Below are the code and all the weights of a small trained network. Each question names an input and a class and asks about switching units off, where a switched-off unit gives its printed mean instead of its output.

import numpy as np


def w(rows, s, z=0):
    codes = np.array(rows[::2]) - 128.0
    scale = np.full(codes.shape[1], s)
    scale[-1] = z or s
    return codes * scale


def f(y):
    return y / 2 * (1 + np.tanh(0.7978845608 * (y + 0.044715 * y**3)))


def log_softmax(a):
    a = a - a.max(-1, keepdims=True)
    return a - np.log(np.exp(a).sum(-1, keepdims=True))


def net(x, mask):
    res = np.array(x, float).reshape(1, 4) / 4 @ E
    y = f(res @ A[0][:, :-1].T + A[0][:, -1])
    res = res + np.where(mask, y, B[0][:, -1]) @ B[0][:, :-1]
    return log_softmax(res[-1] @ U[:, :-1].T + U[:, -1])


A, B = {}, {}
E = w([
[123,122,134,131,156,6,98,112,121,96,147,121],'x0',
[129,126,127,136,129,126,129,132,125,130,127,130],'x1',
[131,143,119,189,122,120,170,103,126,102,143,26],'x2',
[26,143,77,146,122,127,110,149,152,145,191,128],'x3',
],0.015)
A[0] = w([
[157,134,136,119,141,81,123,134,120,109,114,116,121],'neuron 1',
[54,144,67,186,124,142,156,124,146,113,203,54,80],'neuron 2',
[216,125,175,164,131,125,208,97,116,98,89,39,135],'neuron 3',
[120,135,110,133,127,148,138,149,140,138,136,122,123],'neuron 4',
[44,131,86,101,133,143,28,167,133,173,168,211,139],'neuron 5',
[198,116,175,83,142,126,88,133,127,125,66,206,213],'neuron 6',
[138,140,112,159,106,186,202,128,129,128,134,65,142],'neuron 7',
[148,133,124,114,124,249,144,132,135,146,114,157,254],'neuron 8',
[76,138,92,138,136,57,79,130,141,126,182,123,100],'neuron 9',
[71,138,99,136,110,199,126,150,134,143,166,130,134],'neuron 10',
[131,123,150,112,137,53,75,132,125,120,131,164,131],'neuron 11',
[127,131,125,149,152,3,139,104,124,80,152,62,84],'neuron 12',
[151,137,125,114,143,27,64,124,132,99,135,136,168],'neuron 13',
[92,119,101,138,135,81,101,117,138,125,158,123,105],'neuron 14',
[173,119,149,106,119,119,111,122,127,132,105,178,179],'neuron 15',
],0.012,0.0065)
B[0] = w([
[141,120,124,142,132,121,97,85,135,147,139,138,157],'neuron 1',
[60,113,144,129,97,134,140,134,87,225,130,41,223],'neuron 2',
[200,155,76,138,99,133,170,75,153,31,88,154,223],'neuron 3',
[116,126,116,125,120,124,126,110,144,149,142,123,144],'neuron 4',
[140,112,112,110,112,139,140,181,222,77,174,241,249],'neuron 5',
[115,131,159,130,185,116,75,163,63,201,114,62,224],'neuron 6',
[72,130,91,110,148,152,192,84,107,112,115,72,192],'neuron 7',
[179,151,98,118,69,116,130,249,128,141,85,82,232],'neuron 8',
[110,134,211,101,104,150,154,198,88,73,111,126,204],'neuron 9',
[108,103,66,152,122,111,115,98,174,197,174,145,198],'neuron 10',
[87,125,148,116,203,142,144,92,113,109,142,138,185],'neuron 11',
[214,130,197,167,48,95,49,130,131,165,116,163,219],'neuron 12',
[113,117,182,128,208,124,109,73,108,109,141,147,208],'neuron 13',
[117,143,184,113,111,138,137,168,104,92,120,130,174],'neuron 14',
[114,136,143,128,159,120,99,138,96,160,128,100,178],'neuron 15',
],0.019)
U = w([
[135,147,192,126,71,112,81,225,56,197,96,77,254],'0',
[147,103,39,116,97,139,134,165,245,135,170,200,138],'1',
[146,166,37,110,132,180,233,108,158,42,90,115,175],'2',
[19,91,82,139,129,160,185,87,115,218,161,65,90],'3',
[83,105,159,129,253,105,79,66,66,173,143,114,154],'4',
[71,90,186,99,149,153,161,126,152,10,182,208,33],'5',
[191,130,144,189,84,88,100,38,156,87,125,187,14],'6',
],0.006,0.0012)

Each question gives the input, the list of numbers given to net, and the class t.
The units are the neurons (one row each of A and B). Each row of codes is followed by its name. A weight is (code - 128) times the scale printed after its matrix; where a second scale follows, it is the last column's (A, B and U).
mask holds one flag per neuron, in row order. A switched-off neuron (its flag False) gives its mean, the last column of its row in B, instead of its output. The means were averaged over made-up inputs and are rounded, as every weight is.
A unit's drop is (log p(t) with every unit on - log p(t) with that unit switched off) / (log p(t) with every unit on - log p(t) with every unit switched off).
The circuit of an input: a set's keep is (log p(t) with only the set's units on - log p(t) with every unit switched off) / (log p(t) with every unit on - log p(t) with every unit switched off). Starting from the 12 units with the biggest drops (on a tie, the unit counted first), units are removed one at a time, each time the one whose removal leaves the highest keep (on an exact tie, the one counted first), for as long as the keep stays at least 0.8.
circuit, biggest first: the units of the circuit, biggest drop first
unit that matters most: the unit with the biggest drop
k most important neurons: the k neurons with the biggest drops, biggest first
drop of u: that unit's drop, to one decimal
input [-2,5,7,-2], class 2: circuit, biggest first : [neuron 3]
input [0,7,7,-5], class 2: 2 most important neurons : [neuron 7; neuron 3]
input [0,1,3,8], class 3: 3 most important neurons : [neuron 2; neuron 8; neuron 10]
input [5,5,-5,1], class 5: 2 most important neurons : [neuron 5; neuron 2]
input [-1,6,0,1], class 1: 2 most important neurons : [neuron 6; neuron 2]
input [8,3,1,-4], class 6: 3 most important neurons : [neuron 12; neuron 3; neuron 2]
input [-8,-5,8,0], class 2: 3 most important neurons : [neuron 3; neuron 6; neuron 8]
input [-3,-7,5,1], class 3: 2 most important neurons : [neuron 2; neuron 5]
input [4,-8,0,-2], class 4: 2 most important neurons : [neuron 5; neuron 8]
input [2,6,1,-8], class 6: 2 most important neurons : [neuron 3; neuron 2]
input [0,-3,-8,3], class 1: drop of neuron 5 : 1.6
input [-2,7,4,0], class 2: drop of neuron 6 : 0.2
input [3,-3,8,-5], class 6: drop of neuron 10 : 0.0
input [2,-5,-6,-1], class 4: unit that matters most : neuron 6
